[ 5.87  0.12 -0.25  1.94 -3.24  5.16  4.33  0.53 -0.24 -0.86] -> (183)
[-1.16  0.12  3.80 -0.91 -1.21 -2.05 -1.39 -0.28  0.13 -1.96] -> (96)
[-1.32 -6.44 -8.44  1.93 -2.69 -8.45 -5.91 -1.31  1.18 -0.88] -> (44)
[ 0.22 -3.57  0.79 -2.31 -1.85  0.69  0.04  0.85  3.55  1.31] -> (31)
where: [-8.45] => (44), 5
where: [1.93] => (44), 3
where: [-3.57] => (31), 1
where: [-2.05] => (96), 5
where: [-1.31] => (44), 7
where: [0.04] => (31), 6

[ 3.61 -0.89  2.02 -0.19 -3.28  0.58 -7.13  0.50  0.69  0.00 -4.03 -0.20
  0.30 -1.58  0.45  3.13 -2.91 -2.27  0.29 -5.28  3.08 -1.47  0.99  3.60
 -1.73  2.49  4.94 -2.05 -1.87  1.75 -5.74 -6.26  2.22  2.49  1.43 -0.55
  1.07  1.62 -2.65 -1.54  3.29 -0.23 -1.49 -0.68  1.35  0.09 -4.28]  (42)
[ 4.51  0.70  3.04  0.86 -3.12  1.54 -5.45  1.94  0.69 -0.08 -4.51  2.80
  3.80  2.10 -1.06  1.58  2.57 -2.16  0.12 -2.90  1.26 -0.14  5.01  0.79
 -1.11  0.29  4.77 -0.36 -1.18  0.37 -2.75 -5.07  1.65  0.43  3.67 -0.34
  1.20  2.53 -1.02 -2.84  2.32 -0.33  2.31  0.48  3.56 -1.37 -2.86]  (185)
[ 3.49 -1.32  2.15  0.41 -3.17  0.58 -6.83 -0.10  0.75 -0.12 -4.48 -0.05
  0.53 -1.59  0.36  3.05 -2.64 -2.43  0.54 -5.80  3.35 -1.00  1.33  3.05
 -1.59  2.02  5.18 -1.93 -2.10  1.36 -5.53 -6.33  2.16  2.44  1.99 -0.65
  1.01  1.62 -2.63 -1.23  3.75 -0.45 -0.94 -0.48  1.21  0.01 -4.05]  (143)
[ 4.45 -1.36  3.69  2.68 -3.36  1.59 -4.62 -0.15  1.01 -0.68 -6.57  3.00
  3.73  1.20 -0.59  1.52  2.71 -2.55  0.59 -6.94  2.09  1.21  5.41  0.33
 -0.71 -0.81  4.95 -0.04 -2.51 -0.83 -2.61 -5.51  1.65  0.13  4.85 -0.17
  0.48  2.40 -1.10 -1.07  3.96 -1.14  3.66  0.91  3.25 -1.81 -2.84]  (195)
[ 4.18 -1.92  3.23  2.41 -3.54  1.22 -5.25 -0.66  1.03 -0.94 -6.46  2.11
  2.69  0.06 -0.13  2.03  0.86 -2.65  0.80 -7.22  2.74  1.01  4.39  0.98
 -0.94 -0.12  5.07 -0.46 -2.73 -0.33 -3.48 -5.96  1.70  0.69  4.25 -0.23
  0.32  1.92 -1.56 -0.65  4.21 -1.21  2.87  0.67  2.63 -1.09 -3.39]  (96)
[ 3.65 -0.73  2.33  0.49 -3.22  0.87 -6.77  0.59  0.72 -0.07 -4.54  0.55
  1.08 -0.64  0.13  2.71 -1.34 -2.35  0.37 -5.37  2.76 -1.04  2.10  2.77
 -1.48  1.73  4.98 -1.58 -1.95  1.18 -4.91 -5.89  2.11  1.85  2.33 -0.61
  1.01  1.83 -2.29 -1.68  3.35 -0.38 -0.41 -0.35  1.82 -0.22 -3.74]  (106)
[ 4.93  3.61  2.65 -1.16 -2.85  2.00 -6.07  4.78  0.22  0.49 -1.93  2.88
  4.68  3.96 -2.02  1.44  3.75 -1.86 -0.51 -2.25 -0.36 -2.23  5.09  0.96
 -1.60  1.13  4.45 -0.47  0.18  1.82 -2.41 -4.17  1.24  0.08  2.27 -0.39
  2.74  3.05 -0.53 -5.11 -0.04  0.41  1.17  0.07  4.46 -1.25 -2.45]  (183)
[ 4.10 -2.56  3.59  3.00 -3.61  1.08 -4.89 -1.34  1.09 -0.93 -7.36  2.16
  2.54 -0.24  0.05  1.97  0.85 -2.66  0.84 -7.70  3.15  1.38  4.39  0.94
 -0.82 -0.36  5.06 -0.48 -2.98 -0.77 -3.60 -6.18  1.77  0.84  4.57 -0.25
 -0.13  1.97 -1.66 -0.18  4.75 -1.18  2.90  0.75  2.44 -1.50 -3.22]  (44)
[ 3.43  1.12  1.45 -2.14 -2.76  0.61 -8.05  2.63  0.28  0.88 -1.55 -0.90
 -0.20 -1.05  0.04  3.45 -3.64 -2.10 -0.06 -2.95  2.22 -3.25  0.12  4.42
 -2.30  4.08  4.83 -2.88 -0.80  3.22 -6.38 -5.82  2.26  2.98 -0.03 -0.96
  2.20  1.67 -2.93 -3.15  1.86  0.62 -3.48 -1.42  1.36  0.72 -4.45]  (184)
[ 4.45  3.93  1.58 -2.74 -2.60  1.47 -7.28  5.11 -0.02  1.16 -0.38  1.02
  2.66  2.55 -1.49  2.14  0.66 -1.88 -0.68 -1.22  0.20 -3.78  2.74  2.83
 -2.17  3.14  4.37 -1.96  0.61  3.24 -4.10 -4.58  1.68  1.46  0.54 -0.54
  3.12  2.64 -1.45 -5.44 -0.36  1.01 -1.74 -0.88  3.21 -0.08 -3.34]  (31)
where: [-2.91] => (42), 16
where: [-6.57] => (195), 10
where: [-0.18] => (44), 39

[-2.15  0.25 -3.27  2.29  1.25  0.75 -0.32  1.06] -> (42)
[-4.19  2.61 -3.55 -3.39  8.90  0.87 -2.28  4.69] -> (184)
[-4.19  1.84 -3.27 -3.39  3.82  0.87 -2.28  2.28] -> (185)
[-3.26  6.05 -3.27 -3.39  5.92  1.20 -2.28  3.24] -> (143)
[-4.19  2.61 -3.27 -3.39  6.12  0.87 -2.28  3.10] -> (106)
[-4.19  6.66 -3.27 -3.39  3.77  1.27 -2.33  2.28] -> (96)
where: [-2.33] => (96), 6
where: [6.12] => (106), 4
where: [8.90] => (184), 4

[-3.19  2.21  4.28  2.59  2.64 -3.42  0.09 -1.29  1.78  0.35 -1.09  3.45
 -4.00] -> (185)
[ 3.38 -1.27 -2.01 -2.40  2.80 -6.94 -0.19 -0.20  2.23 -0.50  0.18  4.70
  5.64] -> (143)
[-2.93 -1.28  3.19  2.98  0.99 -0.15 -2.79  1.66 -1.32 -0.14  0.09 -3.18
 -0.20] -> (183)
where: [2.23] => (143), 8
where: [-3.19] => (185), 0
where: [-0.19] => (143), 6
where: [-0.14] => (183), 9
where: [-1.28] => (183), 1

[-0.31 -0.29  1.54 -2.82  0.79  0.26  0.17 -2.66 -1.70 -0.87  0.42 -3.88
 -1.00 -3.12  1.34 -0.22 -0.19 -0.08] = (135)
[ 0.29  1.06 -0.58  1.48 -0.30 -3.18  0.74  0.80  3.05 -0.77  0.53  0.71
  0.56 -1.88  0.33 -0.19 -2.47  0.85] = (42)
[-1.28 -0.32 -0.66 -0.52 -0.77 -0.72  0.12 -0.53 -3.92  0.39 -2.98  0.10
 -2.19  1.46 -0.89 -1.19 -0.34 -0.04] = (31)
[-0.49 -1.10 -0.07 -1.00  1.01  0.23 -0.58  0.93 -2.09  0.25 -1.24  1.37
 -2.12 -0.83  0.57  2.85  1.47  1.04] = (195)
[-0.06  0.12  0.08 -0.37  0.36  0.93  1.46 -0.71  0.29  0.48  0.83 -0.69
 -0.21  0.40 -0.34  0.81 -0.67 -1.63] = (185)
[-1.07  0.68 -1.50  3.76  0.12  1.91  1.13 -0.31  1.22  0.52 -0.02  1.15
 -0.19 -2.63  0.62  1.83  1.13 -1.35] = (106)
[ 2.61  1.47 -2.10 -0.78  1.99  1.04 -7.70 -3.21 -1.35 -1.54  1.76  1.48
 -3.01 -0.40 -3.19  5.17  1.61  2.28] = (143)
where: [-0.53] => (31), 7
where: [-0.30] => (42), 4
where: [0.26] => (135), 5
where: [1.34] => (135), 14
where: [0.33] => (42), 14
where: [-3.19] => (143), 14

[ 1.26  3.20  2.34  1.53 -0.19 -0.27] : (185)
[-1.55  1.24 -1.77 -0.17 -0.19  0.84] : (195)
[-2.41  0.66 -1.24 -1.74 -2.34 -0.74] : (135)
[ 1.62 -1.03  8.11 -0.88  0.19  0.83] : (42)
[-2.03  0.63  0.44  1.36 -2.23  1.93] : (183)
[-1.62  8.37 -1.78  1.98 -0.75 -1.24] : (44)
[-0.46  6.39  3.62  0.13  1.25  2.80] : (106)
[ 2.81  2.86  1.62 -0.69 -0.42 -3.13] : (143)
[-3.14 -5.95 -4.35 -1.49 -0.01  2.19] : (46)
[-2.55  0.25 -5.25  1.28 -4.76 -1.95] : (96)
[ 2.00 -0.99 -3.07  1.58 -1.83 -4.77] : (184)
where: [8.11] => (42), 2
where: [-4.35] => (46), 2
where: [-0.46] => (106), 0
where: [-4.77] => (184), 5
where: [1.26] => (185), 0
where: [-0.75] => (44), 4
where: [-1.78] => (44), 2

[ 0.61 -0.29 -0.22  1.18 -1.76  2.12  0.57  1.03 -0.97 -0.07 -0.58 -1.22
  0.63  0.35]  (44)
[ 1.51 -0.49  0.99 -2.87  0.06 -3.61 -1.68 -2.02  0.89  1.65  0.40  2.04
 -2.58  1.07]  (42)
[-0.08  1.88  0.30  0.65  0.65  0.87  0.14  0.09 -0.22 -0.46  0.27 -0.15
  0.11 -0.34]  (96)
[ 1.51 -3.96  0.99 -2.87  1.20 -3.61 -1.68 -2.02  0.89  1.65  0.40  2.04
 -2.58  1.07]  (143)
[ 1.52  4.19  2.65 -8.78  6.39 -6.37 -1.46 -6.38  1.71  2.17  0.96  6.68
 -6.89  4.31]  (135)
[-5.24  1.84  2.28 -5.28  7.32 -4.48  3.07 -4.72  1.06 -3.95 -1.37  3.96
 -1.53  2.56]  (185)
where: [4.31] => (135), 13
where: [-6.38] => (135), 7
where: [-3.95] => (185), 9

[ 6.02  2.34 -5.32 -0.35  3.16  0.48 -0.01  5.30 -1.50  0.59  0.79  2.79
  5.44 -1.15 -2.75  1.66  3.26 -1.29 -4.51  1.76 -2.00  3.60 -0.15  0.40
  6.78  3.00] = (44)
[-4.13 -0.25  1.76  0.69 -1.63  0.47 -0.43 -1.42 -1.42 -3.51 -0.76 -4.57
 -4.42 -1.12  5.56 -5.31  2.79  5.51  5.07 -2.84  1.07  1.40 -5.29  2.12
 -6.49  0.18] = (184)
[ 6.58  2.03 -5.50 -0.49  3.40  0.40 -0.09  5.52 -1.09  0.66  1.19  3.18
  4.35 -1.54 -3.78  3.35  3.23 -2.25 -6.21  2.28 -2.76  2.74  0.46 -1.57
  7.75  2.44] = (106)
[-4.63 -2.59  5.65  1.58 -3.88 -0.24  0.64 -5.63  2.30 -0.57 -1.55 -3.08
 -4.38  1.72  2.71 -1.87 -4.86  0.77  5.42 -0.80  2.58 -3.41  0.12 -0.11
 -8.26 -2.19] = (135)
[-5.43  0.80  0.03 -2.95  0.51 -0.35 -1.28 -0.61 -2.48  0.08  0.65 -0.10
 -0.53 -0.19  2.11  3.79  2.77  2.85  1.90 -3.69  0.60  0.61 -0.67  3.80
  0.94 -1.29] = (42)
[-4.13 -0.25  1.76  0.69 -1.63  0.40 -0.43 -1.42 -1.42 -3.51 -0.76 -4.57
 -4.42 -1.12  5.56 -5.31  2.79  5.51  5.07 -2.84  0.47  1.40 -5.29  2.12
 -6.49  0.18] = (183)
[ 6.29  0.84 -2.44  0.79  1.30  0.24  0.61  2.75  0.96  1.74 -0.02  2.60
  4.88  0.75 -3.87  3.18 -1.80 -3.69 -3.32  3.33 -0.72  1.30  2.27 -0.97
  4.10  2.47] = (143)
where: [3.80] => (42), 23
where: [0.46] => (106), 22

[ 1.94 -2.50 -0.92  6.80  2.51  2.14] : (135)
[ 5.10 -0.22 -0.20  2.26  2.40  2.52] : (183)
[-0.77 -1.88 -0.30  5.11  1.93  1.86] : (184)
[ 5.81 -1.42  0.17 -5.35  0.27 -0.09] : (106)
[-5.15  1.26  0.37  5.20  0.26 -0.99] : (195)
[-2.95 -0.22 -0.20  2.26 -2.51  1.21] : (143)
[-1.55  0.24 -0.56  4.79  1.56  1.67] : (42)
where: [0.17] => (106), 2
where: [5.11] => (184), 3
where: [-2.50] => (135), 1
where: [-0.92] => (135), 2
where: [0.27] => (106), 4
where: [-5.35] => (106), 3
where: [0.37] => (195), 2

[ 3.38  1.04 -0.35  1.89] = (143)
[-2.49 -1.74 -4.03 -1.75] = (46)
[-2.09  0.06  8.53  0.05] = (184)
[-2.49  2.22 -1.52 -0.34] = (185)
where: [-0.34] => (185), 3
where: [0.05] => (184), 3
where: [0.06] => (184), 1
where: [-1.75] => (46), 3

